Here is a tiny trained network, its code and every weight. The questions are about switching its units off for an input and a class, where a switched-off unit gives its printed mean instead of its output.

import numpy as np


def w(rows, s, z=0):
    codes = np.array(rows[::2]) - 128.0
    scale = np.full(codes.shape[1], s)
    scale[-1] = z or s
    return codes * scale


def f(y):
    return y / 2 * (1 + np.tanh(0.7978845608 * (y + 0.044715 * y**3)))


def log_softmax(a):
    a = a - a.max(-1, keepdims=True)
    return a - np.log(np.exp(a).sum(-1, keepdims=True))


def net(x, mask):
    res = np.array(x, float).reshape(1, 5) / 4 @ E
    y = f(res @ A[0][:, :-1].T + A[0][:, -1])
    res = res + np.where(mask, y, B[0][:, -1]) @ B[0][:, :-1]
    return log_softmax(res[-1] @ U[:, :-1].T + U[:, -1])


A, B = {}, {}
E = w([
[124,126,123,75,131,146,162,88],'x0',
[166,239,254,43,95,141,53,171],'x1',
[123,104,193,155,64,168,136,127],'x2',
[175,178,248,213,222,130,187,57],'x3',
[36,63,157,99,222,225,46,113],'x4',
],0.0092)
A[0] = w([
[37,120,120,145,178,213,2,27,204],'N0',
[61,90,138,131,185,148,155,95,105],'N1',
[109,47,36,137,94,102,101,118,187],'N2',
[125,89,164,46,195,154,63,193,130],'N3',
[82,168,183,159,208,180,82,126,205],'N4',
[82,50,22,137,59,137,137,156,194],'N5',
[82,92,138,122,190,225,61,167,177],'N6',
[138,83,46,192,72,99,160,39,233],'N7',
[108,103,109,203,81,175,116,71,136],'N8',
[134,165,134,81,53,47,121,166,253],'N9',
[174,234,199,110,196,116,126,92,120],'N10',
[110,138,127,71,62,107,47,138,115],'N11',
[128,198,91,58,49,161,21,157,163],'N12',
[169,228,180,177,112,134,96,117,159],'N13',
[156,102,124,228,167,106,178,33,245],'N14',
],0.0095,0.0049)
B[0] = w([
[116,25,113,136,152,156,65,77,241],'N0',
[124,57,103,155,176,86,84,122,174],'N1',
[85,167,205,72,88,122,86,113,227],'N2',
[140,55,75,115,116,218,111,78,197],'N3',
[116,2,169,116,92,98,109,113,210],'N4',
[69,142,237,39,80,92,131,127,252],'N5',
[150,51,131,128,116,215,87,77,218],'N6',
[89,177,155,155,129,152,118,159,247],'N7',
[98,139,121,139,155,115,129,139,168],'N8',
[155,175,79,112,74,79,229,148,220],'N9',
[71,179,178,67,127,88,95,109,210],'N10',
[184,92,40,138,135,189,188,109,185],'N11',
[218,107,54,97,132,134,146,111,219],'N12',
[98,188,139,79,125,97,92,172,200],'N13',
[84,190,104,203,254,147,143,132,242],'N14',
],0.0095,0.014)
U = w([
[79,164,174,70,93,58,176,210,163],'0',
[79,86,169,95,87,145,43,105,164],'1',
[255,144,71,137,80,119,193,162,167],'2',
[244,61,79,144,109,194,128,115,5],'3',
[144,196,117,246,179,148,168,138,159],'4',
[104,42,107,225,187,129,129,131,103],'5',
],0.0097,0.0025)

Each question gives the input, the list of numbers given to net, and the class t.
The units are the neurons (one row each of A and B). Each row of codes is followed by its name. A weight is (code - 128) times the scale printed after its matrix; where a second scale follows, it is the last column's (A, B and U).
mask holds one flag per neuron, in row order. A switched-off neuron (its flag False) gives its mean, the last column of its row in B, instead of its output. The means were averaged over made-up inputs and are rounded, as every weight is.
A unit's drop is (log p(t) with every unit on - log p(t) with that unit switched off) / (log p(t) with every unit on - log p(t) with every unit switched off).
The circuit of an input: a set's keep is (log p(t) with only the set's units on - log p(t) with every unit switched off) / (log p(t) with every unit on - log p(t) with every unit switched off). Starting from the 12 units with the biggest drops (on a tie, the unit counted first), units are removed one at a time, each time the one whose removal leaves the highest keep (on an exact tie, the one counted first), for as long as the keep stays at least 0.8.
circuit, biggest first: the units of the circuit, biggest drop first
most important unit: the unit with the biggest drop
top k neurons: the k neurons with the biggest drops, biggest first
drop of u: that unit's drop, to one decimal
input [-2,-5,2,1,2], class 5: circuit, biggest first	(N14)
input [0,3,1,0,2], class 3: circuit, biggest first	(N5 N2)
input [5,-3,-8,8,0], class 4: top 3 neurons	(N14 N0 N6)
input [6,0,6,5,3], class 5: top 2 neurons	(N5 N2)
input [-7,-5,2,1,6], class 5: top 2 neurons	(N14 N10)
input [0,1,-2,-8,-8], class 2: top 2 neurons	(N12 N11)
input [1,8,2,0,3], class 3: top 3 neurons	(N12 N5 N11)
input [2,0,-5,7,5], class 5: top 4 neurons	(N5 N14 N2 N1)
input [-6,1,0,4,-4], class 0: top 3 neurons	(N13 N10 N11)
input [8,-5,-4,0,-5], class 0: top 2 neurons	(N5 N2)
input [2,5,-3,1,-3], class 0: top 2 neurons	(N10 N13)
input [-3,6,-2,-4,0], class 2: top 2 neurons	(N9 N0)
input [-6,5,-6,-3,0], class 2: drop of N9	0.1
input [2,4,-3,4,0], class 0: drop of N0	0.4
input [-2,-1,8,-5,-6], class 0: drop of N5	0.3
input [-7,3,8,1,-7], class 0: most important unit	N13
